Read these off the row that follows.
1) Give the minimum.
2) Give the entry just left of -24.
array([ -3, -35,  22,  12, -24,  11,  47,  46,  34,  16, -16,  23])
1) -35
2) 12

m =
[[-1.86  3.59  1.52 -0.46]
 [ 0.02 -2.86  2.18 -4.93]
 [ 2.90 -6.41  3.49  1.78]
 [ 0.01  2.67  2.36 -3.91]
 [ 2.47  1.46 -4.25 -3.72]
 [ 3.32  1.85 -2.00  4.59]
 [ 1.70  0.27 -0.20  1.38]
 [ 0.19  1.39  0.63 -3.96]
 [ 0.91 -2.52 -0.74 -4.44]
 [ 4.19  0.14 -1.41  1.88]
 [-3.96  7.15  6.11 -1.44]
 [ 2.81 -5.46  1.67 -3.96]
 [ 0.76  5.36  4.05 -1.59]
 [ 0.68  2.80 -4.48 -2.61]
 [ 0.52  0.65  2.11  2.78]]
Indices start at 1.
The entry just right of 2.67 is 2.36
Read off the entry in row 2 and column 1.
Answer: 0.02
Read off the top entry of the column that holds the largest entry.
Answer: 3.59
Read off the entry directly above 0.63.
Answer: -0.20
Read off the entry in the top-right corner.
Answer: -0.46
The entry directly below 2.90: 0.01
The entry just right of 3.49 -> 1.78
Read off the entry at row 1, column 1.
Answer: -1.86
Read off the entry at row 3, column 3.
Answer: 3.49
The entry just left of 2.80 -> 0.68
The entry in the bottom-left corner -> 0.52
Read off the bottom-right entry.
Answer: 2.78
The entry at row 3, column 1 is 2.90
The entry directly below 7.15: -5.46
Read off the entry at row 1, column 3.
Answer: 1.52
Read off the entry directly below -1.44.
Answer: -3.96
Read off the bottom entry of the column that holds the smallest entry.
Answer: 0.65
The entry just right of 0.91: -2.52
The entry directly below the smallest entry is 2.67
Read off the entry directly above -6.41.
Answer: -2.86
Read off the entry directly below 2.67.
Answer: 1.46
Read off the entry in row 2 and column 3.
Answer: 2.18
Read off the entry just left of 6.11.
Answer: 7.15
Read off the entry just left of 1.39.
Answer: 0.19
The minimum -> -6.41
Read off the entry just left of 1.85.
Answer: 3.32
The entry just right of the largest entry -> 6.11
The entry directly below 1.85 is 0.27
Read off the entry just right of 0.76.
Answer: 5.36
Read off the entry just right of 1.46.
Answer: -4.25

[[8548 4172 6262 4037 4679 7413 3035 7245 3711]
 [6795 5072 7517 4276 3133 7172 3597 4786 3810]
 [2293 5172 8557 6334 3557 3776 4818 4627 6270]
 [8290 5717 3822 2515 4382 7976 4758 3412 3087]
 [4845 4396 9274 6468 4531 4918 3133 5960 6345]
 [2421 4613 6650 7076 6072 3108 4785 1592 7580]
 [4544 5784 1133 3918 6101 5151 7595 2961 4140]]
Read off the entry just right of 4613.
6650
Read off the top-left entry.
8548
The entry directly below 3822: 9274
Read off the first entry of the largest entry's row.
4845
The second entry, reading row by row: 4172
The entry just left of the smallest entry: 5784
Read off the entry in the top-right corner.
3711
Read off the entry in the bottom-left corner.
4544
The entry directly below 6072 is 6101
Read off the smallest entry in the first column.
2293
Read off the second largest entry.
8557
Read off the last entry in the row that holds the smallest entry.
4140
Read off the smallest entry.
1133
Read off the median of all entries.
4785
Read off the entry directly below 5172.
5717
The entry just left of 7245 is 3035
Read off the largest entry in the last row.
7595
The entry just right of 4276 -> 3133
Read off the second smallest entry.
1592
Read off the entry just right of 6795.
5072
Read off the third entry on the diagonal from the top-right corner.
4818
The smallest entry in the last column is 3087
Read off the 4th entry from the end, reading row by row.
5151
Read off the entry just right of 6650.
7076
Read off the second entry on the diagonal from the top-right corner.
4786
Read off the entry directly below the centre entry.
4531
Read off the entry just right of the centre entry.
7976
Read off the entry just left of 3776.
3557
The entry directly above the largest entry is 3822
The last entry of the largest entry's row -> 6345

[[ 0.48 -0.87 -4.84 -0.17 -1.76  3.56]
 [-2.58 -1.72  0.15  0.02  0.82 -0.31]
 [-8.45 -4.85 -2.89 -1.38 -0.31  1.55]
 [ 1.94 -1.26 -0.32  1.96  2.08  0.53]]
Indices start at 1.
Give the top entry of the column that holds the largest entry.
Answer: 3.56
The entry at row 1, column 1 is 0.48
The entry at row 1, column 3 -> -4.84
Give the entry in the bottom-left corner.
Answer: 1.94
The entry directly above 0.53 is 1.55
The entry at row 1, column 2 is -0.87
Give the minimum.
Answer: -8.45
The entry at row 2, column 1 is -2.58
Give the bottom-right entry.
Answer: 0.53
The entry just left of the largest entry -> -1.76
The entry at row 3, column 2 is -4.85
Give the entry just left of 0.15.
Answer: -1.72
The entry directly above -0.32: -2.89

B =
[[-0.033  0.050 -0.021 -0.014 -0.072  0.009 -0.033 -0.001 -0.007 -0.004
   0.017  0.039 -0.047 -0.002 -0.028]
 [-0.012 -0.020  0.023 -0.031 -0.001  0.010 -0.035  0.001  0.015 -0.040
  -0.032 -0.011 -0.017 -0.041 -0.044]
 [-0.037 -0.033 -0.035 -0.009 -0.046  0.042 -0.051 -0.007 -0.012 -0.041
   0.007  0.037 -0.029 -0.049 -0.047]
 [-0.028 -0.001 -0.017 -0.014 -0.030  0.027 -0.038 -0.005 -0.002 -0.040
   0.001 -0.022 -0.032 -0.032 -0.038]
 [-0.020  0.001  0.003 -0.013 -0.012 -0.001 -0.028 -0.015  0.007 -0.026
  -0.009 -0.007 -0.003 -0.019 -0.031]
 [-0.028 -0.041 -0.022 -0.010 -0.012  0.037 -0.043 -0.012 -0.003 -0.051
   0.000 -0.049 -0.017 -0.045 -0.041]
 [-0.035 -0.012 -0.026  0.013 -0.030 -0.002 -0.028 -0.041 -0.009  0.010
   0.032 -0.016  0.026  0.002 -0.011]
 [-0.044  0.014 -0.050  0.005 -0.042  0.012 -0.024 -0.023 -0.019 -0.018
   0.029 -0.253 -0.022 -0.003 -0.014]
 [-0.052 -0.029 -0.033 -0.018 -0.025 -0.036 -0.006 -0.010 -0.028 -0.035
  -0.051 -0.040 -0.015 -0.045 -0.028]
 [-0.047  0.034 -0.037 -0.022 -0.070  0.021 -0.030  0.013 -0.022 -0.015
   0.011  0.016 -0.082 -0.010 -0.023]
 [-0.038 -0.027 -0.014 -0.001 -0.044 -0.028 -0.024 -0.031 -0.013  0.008
  -0.011 -0.059  0.029 -0.026 -0.029]
 [-0.037 -0.041 -0.030 -0.003 -0.011  0.015 -0.031 -0.023 -0.011 -0.038
  -0.001 -0.033 -0.001 -0.035 -0.029]
 [-0.045 -0.028 -0.020 -0.027  0.000 -0.021 -0.006 -0.001 -0.020 -0.052
  -0.052 -0.014 -0.033 -0.042 -0.025]
 [-0.022 -0.017 -0.009 -0.007 -0.018  0.023 -0.039 -0.017  0.004 -0.032
   0.005 -0.114 -0.005 -0.028 -0.035]
 [-0.054  0.005 -0.073  0.006 -0.012  0.021 -0.012 -0.023 -0.030 -0.049
   0.027  0.168 -0.042 -0.002 -0.001]
 [-0.025  0.005 -0.012 -0.022 -0.015  0.021 -0.031  0.000  0.001 -0.050
  -0.012 -0.013 -0.041 -0.030 -0.035]]
Find the largest entry.
Answer: 0.168
The fifth entry in reading order is -0.072
The entry just right of the largest entry -> -0.042
The first entry in reading order -> -0.033
The entry just right of the smallest entry: -0.022
Find the entry just left of 0.032.
Answer: 0.010
The third smallest entry is -0.082
Find the second smallest entry.
Answer: -0.114
The entry just left of -0.004: -0.007
The entry just left of the smallest entry is 0.029
